Here is a tiny trained network, its code and every weight. The questions are about switching its units off for an input and a target symbol, where a switched-off unit gives its printed mean instead of its output.

import numpy as np


def w(rows, s, z=0):
    codes = np.array(rows[::2]) - 128.0
    scale = np.full(codes.shape[1], s)
    scale[-1] = z or s
    return codes * scale


def f(y):
    return np.maximum(y, 0)


def softmax(a):
    e = np.exp(a - a.max(-1, keepdims=True))
    return e / e.sum(-1, keepdims=True)


def log_softmax(a):
    a = a - a.max(-1, keepdims=True)
    return a - np.log(np.exp(a).sum(-1, keepdims=True))


def net(x, mask):
    ids = ['αβγεζηθμξπστφ'.index(c) for c in x.split()]
    T = len(ids)
    res = E[ids] + P[:T]
    u = 0
    for l in range(2):
        q, k, v = (res @ M[l].T for M in (Q, K, V))
        z = softmax(np.where(np.tri(T) > 0, q @ k.T / 4**0.5, -1e9)) @ v
        res = res + np.where(mask[u], z, O[l][:, -1]) @ O[l][:, :-1]
        u += 1
        y = f(res @ A[l][:, :-1].T + A[l][:, -1])
        res = res + np.where(mask[u : u + 16], y, B[l][:, -1]) @ B[l][:, :-1]
        u += 16
    return log_softmax(res[-1] @ U[:, :-1].T + U[:, -1])


Q, K, V, O, A, B = {}, {}, {}, {}, {}, {}
E = w([
[152,139,132,11,186,129],'α',
[196,172,154,151,163,168],'β',
[57,85,46,223,232,148],'γ',
[94,42,174,166,23,14],'ε',
[189,100,120,65,179,78],'ζ',
[14,139,115,137,124,37],'η',
[177,254,145,148,44,119],'θ',
[176,179,119,47,94,89],'μ',
[79,61,57,132,68,233],'ξ',
[172,194,120,104,105,153],'π',
[215,113,104,108,146,101],'σ',
[218,176,123,192,134,119],'τ',
[114,172,154,2,154,115],'φ',
],0.0053)
P = w([
[179,199,119,116,179,84],'0',
[153,117,212,114,161,162],'1',
[164,186,81,116,170,74],'2',
[133,104,183,121,135,158],'3',
[149,168,54,123,156,69],'4',
[118,89,161,129,113,155],'5',
[140,150,29,125,146,61],'6',
[102,78,142,134,96,150],'7',
[128,137,11,134,134,57],'8',
[91,65,126,139,83,147],'9',
[125,131,2,136,130,48],'10',
],0.0053)
Q[0] = w([
[106,117,195,199,119,119],'L0H0',
[110,57,252,121,93,217],'L0H0',
[169,136,147,130,93,116],'L0H0',
[140,161,93,104,186,101],'L0H0',
],0.043)
K[0] = w([
[141,208,187,244,159,133],'L0H0',
[253,175,202,26,182,153],'L0H0',
[197,149,167,133,62,158],'L0H0',
[27,69,143,138,150,112],'L0H0',
],0.023)
V[0] = w([
[75,151,154,130,125,99],'L0H0',
[87,110,191,136,76,18],'L0H0',
[82,165,68,59,111,209],'L0H0',
[254,59,49,55,49,180],'L0H0',
],0.0079)
O[0] = w([
[92,139,115,171,133,83,144],'L0H0',
[77,132,194,245,139,60,214],'L0H0',
[170,218,78,87,206,145,3],'L0H0',
[253,131,247,59,153,226,75],'L0H0',
],0.0056,0.00064)
A[0] = w([
[109,70,139,125,84,146,108],'L0N0',
[156,168,127,181,98,156,123],'L0N1',
[94,190,204,128,131,164,80],'L0N2',
[151,150,109,184,203,181,115],'L0N3',
[141,181,92,107,93,154,143],'L0N4',
[86,154,162,41,146,122,138],'L0N5',
[118,154,99,157,156,126,2],'L0N6',
[95,107,65,137,162,247,81],'L0N7',
[151,122,141,112,130,234,192],'L0N8',
[225,103,139,138,177,120,77],'L0N9',
[123,157,42,128,141,121,55],'L0N10',
[96,54,151,112,226,152,143],'L0N11',
[59,125,127,130,136,167,158],'L0N12',
[95,147,126,165,191,224,201],'L0N13',
[107,167,107,171,104,105,90],'L0N14',
[138,147,98,172,187,92,137],'L0N15',
],0.012,0.0024)
B[0] = w([
[117,155,201,137,159,152,168],'L0N0',
[147,111,157,179,103,75,161],'L0N1',
[118,187,188,180,83,139,146],'L0N2',
[162,138,74,168,53,102,171],'L0N3',
[190,126,191,138,155,114,193],'L0N4',
[114,173,88,58,147,59,193],'L0N5',
[124,140,139,86,130,197,155],'L0N6',
[147,127,130,166,254,119,178],'L0N7',
[30,158,120,113,83,215,247],'L0N8',
[194,39,85,135,123,170,213],'L0N9',
[127,233,133,105,139,134,218],'L0N10',
[56,62,75,152,164,69,185],'L0N11',
[180,114,151,154,182,124,162],'L0N12',
[70,132,92,174,114,219,181],'L0N13',
[77,88,112,82,194,142,220],'L0N14',
[64,175,161,155,114,82,252],'L0N15',
],0.019,0.003)
Q[1] = w([
[48,90,174,96,192,127],'L1H0',
[10,67,229,126,26,127],'L1H0',
[97,108,190,107,119,91],'L1H0',
[47,64,99,72,71,147],'L1H0',
],0.013)
K[1] = w([
[83,115,129,83,129,68],'L1H0',
[115,92,155,127,2,90],'L1H0',
[89,121,149,140,99,92],'L1H0',
[111,90,116,58,79,145],'L1H0',
],0.018)
V[1] = w([
[131,157,139,154,117,126],'L1H0',
[154,141,235,108,254,213],'L1H0',
[162,98,229,9,42,94],'L1H0',
[133,106,163,103,128,230],'L1H0',
],0.0057)
O[1] = w([
[158,136,110,124,134,167,131],'L1H0',
[98,142,234,105,225,192,151],'L1H0',
[148,33,254,47,25,22,2],'L1H0',
[161,180,184,163,199,81,109],'L1H0',
],0.0046,0.0077)
A[1] = w([
[227,189,125,57,18,92,134],'L1N0',
[187,67,105,107,197,195,147],'L1N1',
[188,83,76,30,148,85,64],'L1N2',
[152,65,94,138,129,1,196],'L1N3',
[99,47,107,197,99,165,17],'L1N4',
[204,82,128,175,50,126,171],'L1N5',
[103,220,148,100,94,124,81],'L1N6',
[101,173,193,123,108,101,211],'L1N7',
[67,162,153,71,121,102,51],'L1N8',
[164,164,161,97,143,56,2],'L1N9',
[120,128,77,82,38,171,131],'L1N10',
[80,62,131,86,90,211,168],'L1N11',
[166,26,60,180,126,96,144],'L1N12',
[205,177,88,78,99,170,164],'L1N13',
[143,161,171,232,29,191,100],'L1N14',
[245,74,215,152,141,33,127],'L1N15',
],0.0098,0.0051)
B[1] = w([
[49,62,139,84,39,203,180],'L1N0',
[186,110,179,89,100,92,254],'L1N1',
[179,83,61,87,209,157,169],'L1N2',
[44,156,152,70,191,82,206],'L1N3',
[39,76,121,91,101,148,191],'L1N4',
[145,105,60,159,55,127,169],'L1N5',
[172,86,128,173,121,98,235],'L1N6',
[145,147,215,111,107,108,239],'L1N7',
[154,147,99,154,63,80,216],'L1N8',
[212,67,180,126,138,112,142],'L1N9',
[144,211,119,143,143,141,187],'L1N10',
[149,105,125,188,190,177,236],'L1N11',
[173,108,113,177,82,61,194],'L1N12',
[98,181,128,144,138,203,217],'L1N13',
[165,115,92,13,141,91,220],'L1N14',
[80,96,171,254,224,126,171],'L1N15',
],0.023,0.0062)
U = w([
[82,200,63,217,181,174,171],'α',
[64,143,76,11,158,166,62],'β',
[34,64,90,174,82,123,94],'γ',
[130,111,226,204,174,124,14],'ε',
[186,65,98,113,213,66,111],'ζ',
[4,190,175,43,175,81,251],'η',
[159,65,189,56,77,113,71],'θ',
[55,155,173,125,41,217,181],'μ',
[71,73,164,128,171,201,28],'ξ',
[231,190,182,66,187,146,166],'π',
[226,53,127,221,87,175,106],'σ',
[156,127,38,79,51,128,124],'τ',
[199,182,134,195,54,28,156],'φ',
],0.0036,0.0035)

Each question gives the input, a string of symbols that net reads in full, and the target symbol t.
The units are the heads (4 rows each of Q, K, V and O) and the neurons (one row each of A and B). Each row of codes is followed by its name. A weight is (code - 128) times the scale printed after its matrix; where a second scale follows, it is the last column's (O, A, B and U).
mask holds one flag per unit, layer by layer, with each layer's heads first. A switched-off unit (its flag False) gives its mean, the last column of its rows in O or B, instead of its output. The means were averaged over made-up inputs and are rounded, as every weight is.
A unit's drop is (log p(t) with every unit on - log p(t) with that unit switched off) / (log p(t) with every unit on - log p(t) with every unit switched off).
The circuit of an input: a set's keep is (log p(t) with only the set's units on - log p(t) with every unit switched off) / (log p(t) with every unit on - log p(t) with every unit switched off). Starting from the 12 units with the biggest drops (on a tie, the unit counted first), units are removed one at a time, each time the one whose removal leaves the highest keep (on an exact tie, the one counted first), for as long as the keep stays at least 0.8.
circuit, biggest first: the units of the circuit, biggest drop first
unit that matters most: the unit with the biggest drop
top k neurons: the k neurons with the biggest drops, biggest first
k most important neurons of layer l: the k neurons of layer l with the biggest drops, biggest first
input σ π τ π σ φ, target φ: unit that matters most => L0H0
input α σ ζ σ θ μ ζ γ, target γ: circuit, biggest first => [L0N11, L1N4, L0N13]
input η σ ξ ξ τ σ θ α γ ζ, target ζ: 3 most important neurons of layer 0 => [L0N15, L0N11, L0N9]
input θ α α β γ θ σ ζ, target ζ: 4 most important neurons of layer 0 => [L0N15, L0N11, L0N10, L0N9]
input μ ε ξ ε φ φ β ξ μ, target π: top 2 neurons => [L0N7, L1N1]
input ζ γ σ α ξ β π θ σ, target π: top 2 neurons => [L0N7, L1N1]
input ζ σ ζ η, target η: top 2 neurons => [L0N8, L1N3]
input η η π, target φ: 3 most important neurons of layer 0 => [L0N15, L0N10, L0N9]
input β ε φ ξ α, target π: top 2 neurons => [L1N1, L0N7]
input θ γ π φ, target φ: 3 most important neurons of layer 0 => [L0N5, L0N2, L0N9]
input ζ σ ξ ζ ε σ φ, target η: top 3 neurons => [L1N3, L0N8, L0N10]
input σ π ζ η μ ε, target ε: 2 most important neurons of layer 1 => [L1N15, L1N7]
input β ε σ, target η: top 2 neurons => [L1N3, L0N8]
input α π σ β β τ, target τ: top 3 neurons => [L1N14, L1N5, L0N14]
input ζ π ζ α σ γ σ γ φ η η, target φ: 2 most important neurons of layer 0 => [L0N10, L0N15]
input π ζ ε ξ ζ, target π: top 3 neurons => [L1N1, L0N7, L0N9]
input ξ ζ γ ξ φ ξ φ η π θ μ, target φ: 2 most important neurons of layer 0 => [L0N10, L0N15]
input σ π π μ, target μ: unit that matters most => L1N0
input β γ σ ζ α π, target π: top 2 neurons => [L1N14, L0N14]
input γ ζ β θ ζ β η γ ζ, target α: top 4 neurons => [L0N8, L0N10, L0N7, L0N11]
input ξ β ζ, target π: unit that matters most => L0N7
input ζ φ γ α τ ξ σ ζ β, target π: top 3 neurons => [L0N7, L1N1, L0N15]
input θ μ α β τ θ σ η θ θ ζ, target φ: top 3 neurons => [L0N10, L0N15, L1N8]
input γ η σ θ, target θ: 3 most important neurons of layer 1 => [L1N14, L1N0, L1N7]
